Below are the code and all the weights of a small trained network. Each question names an input and a class and asks about switching units off, where a switched-off unit gives its printed mean instead of its output.

import numpy as np


def w(rows, s, z=0):
    codes = np.array(rows[::2]) - 128.0
    scale = np.full(codes.shape[1], s)
    scale[-1] = z or s
    return codes * scale


def norm(h):
    return h / np.sqrt((h * h).mean(-1, keepdims=True) + 1e-5)


def f(y):
    return np.maximum(y, 0)


def log_softmax(a):
    a = a - a.max(-1, keepdims=True)
    return a - np.log(np.exp(a).sum(-1, keepdims=True))


def net(x, mask):
    res = np.array(x, float).reshape(1, 4) / 4 @ E
    u = 0
    for l in range(4):
        y = f(norm(res) @ A[l][:, :-1].T + A[l][:, -1])
        res = res + np.where(mask[u : u + 4], y, B[l][:, -1]) @ B[l][:, :-1]
        u += 4
    return log_softmax(norm(res)[-1] @ U[:, :-1].T + U[:, -1])


A, B = {}, {}
E = w([
[93,86,70,136,29,104,47],'x0',
[133,202,201,160,176,222,62],'x1',
[251,169,145,55,99,74,94],'x2',
[122,11,221,92,109,179,113],'x3',
],0.011)
A[0] = w([
[118,167,148,129,133,178,65,5],'0.n0',
[120,168,135,144,112,156,55,96],'0.n1',
[118,150,105,169,120,121,133,66],'0.n2',
[91,133,109,142,90,131,7,3],'0.n3',
],0.018,0.0057)
B[0] = w([
[130,102,198,235,235,80,45,205],'0.n0',
[122,83,156,191,196,77,74,229],'0.n1',
[65,143,159,18,142,99,159,176],'0.n2',
[169,211,113,144,2,196,199,253],'0.n3',
],0.013,0.0069)
A[1] = w([
[213,156,122,87,87,107,7,5],'1.n0',
[139,38,149,100,56,228,43,79],'1.n1',
[102,223,12,130,135,135,38,51],'1.n2',
[21,128,88,188,103,191,94,13],'1.n3',
],0.017,0.0031)
B[1] = w([
[143,117,92,41,148,167,71,231],'1.n0',
[68,180,184,109,116,55,155,254],'1.n1',
[72,117,254,103,95,77,149,214],'1.n2',
[118,122,65,57,165,189,87,254],'1.n3',
],0.016,0.0076)
A[2] = w([
[182,106,159,124,214,156,163,48],'2.n0',
[199,145,165,158,157,191,245,3],'2.n1',
[99,62,57,116,75,44,136,161],'2.n2',
[152,3,36,143,118,21,145,73],'2.n3',
],0.018,0.0025)
B[2] = w([
[118,205,34,164,69,53,122,220],'2.n0',
[163,182,134,113,78,217,213,179],'2.n1',
[152,137,168,238,197,157,39,254],'2.n2',
[76,148,175,194,190,140,10,204],'2.n3',
],0.014,0.0084)
A[3] = w([
[233,88,60,61,117,92,76,7],'3.n0',
[41,61,22,134,172,173,154,75],'3.n1',
[84,61,86,177,2,96,36,86],'3.n2',
[85,135,194,119,164,39,148,161],'3.n3',
],0.021,0.0018)
B[3] = w([
[88,67,116,61,189,227,121,174],'3.n0',
[235,97,171,2,140,138,60,198],'3.n1',
[185,216,48,159,188,114,253,212],'3.n2',
[116,18,93,152,69,113,164,250],'3.n3',
],0.016,0.013)
U = w([
[113,138,178,218,184,127,52,148],'0',
[141,111,145,10,174,164,99,254],'1',
[144,220,97,119,91,141,205,210],'2',
[69,72,184,99,77,71,182,94],'3',
[151,107,94,134,83,158,130,203],'4',
],0.014,0.00073)

Each question gives the input, the list of numbers given to net, and the class t.
The units are the neurons (one row each of A and B). Each row of codes is followed by its name. A weight is (code - 128) times the scale printed after its matrix; where a second scale follows, it is the last column's (A, B and U).
mask holds one flag per neuron, layer by layer. A switched-off neuron (its flag False) gives its mean, the last column of its row in B, instead of its output. The means were averaged over made-up inputs and are rounded, as every weight is.
A unit's drop is (log p(t) with every unit on - log p(t) with that unit switched off) / (log p(t) with every unit on - log p(t) with every unit switched off).
The circuit of an input: a set's keep is (log p(t) with only the set's units on - log p(t) with every unit switched off) / (log p(t) with every unit on - log p(t) with every unit switched off). Starting from the 12 units with the biggest drops (on a tie, the unit counted first), units are removed one at a time, each time the one whose removal leaves the highest keep (on an exact tie, the one counted first), for as long as the keep stays at least 0.8.
units of the circuit, in order: the units of the circuit, biggest drop first
k most important neurons: the k neurons with the biggest drops, biggest first
k most important neurons of layer l: the k neurons of layer l with the biggest drops, biggest first
input [0,4,-3,6], class 3: units of the circuit, in order => (1.n1)
input [4,-7,-1,-6], class 0: 2 most important neurons => (2.n2; 1.n1)
input [1,4,4,4], class 0: 2 most important neurons of layer 0 => (0.n0; 0.n1)
input [1,-7,-2,7], class 0: 4 most important neurons => (2.n2; 0.n3; 1.n2; 2.n3)
input [6,1,-4,-8], class 3: 2 most important neurons => (1.n2; 0.n2)
input [-3,-5,1,-5], class 0: 4 most important neurons => (0.n3; 1.n1; 2.n2; 2.n3)
input [-1,6,5,8], class 3: units of the circuit, in order => (1.n1; 3.n3)
input [4,-4,-3,-5], class 3: 4 most important neurons => (1.n2; 3.n3; 2.n0; 0.n2)
input [-4,2,-6,-5], class 1: units of the circuit, in order => (3.n1; 1.n3)
input [5,-5,-1,-6], class 3: 3 most important neurons => (1.n2; 3.n3; 2.n0)
input [7,-3,4,-3], class 2: 3 most important neurons => (3.n2; 0.n3; 1.n2)
input [-4,4,-7,-5], class 1: 2 most important neurons => (1.n3; 3.n1)
input [0,-5,-8,4], class 1: 2 most important neurons => (1.n3; 3.n1)
input [2,3,-7,2], class 1: units of the circuit, in order => (1.n3)
input [6,-4,3,7], class 3: 3 most important neurons => (1.n1; 3.n3; 2.n0)
input [-2,6,-7,4], class 1: 2 most important neurons of layer 1 => (1.n3; 1.n2)
input [-3,7,5,-8], class 3: units of the circuit, in order => (1.n2; 3.n3)
input [7,-3,6,1], class 2: 2 most important neurons of layer 1 => (1.n3; 1.n1)
input [1,-5,-5,-2], class 0: 4 most important neurons => (2.n2; 0.n3; 2.n3; 1.n0)
input [8,-8,4,0], class 0: units of the circuit, in order => (2.n2)
input [1,-6,7,-7], class 1: 3 most important neurons of layer 1 => (1.n0; 1.n1; 1.n2)
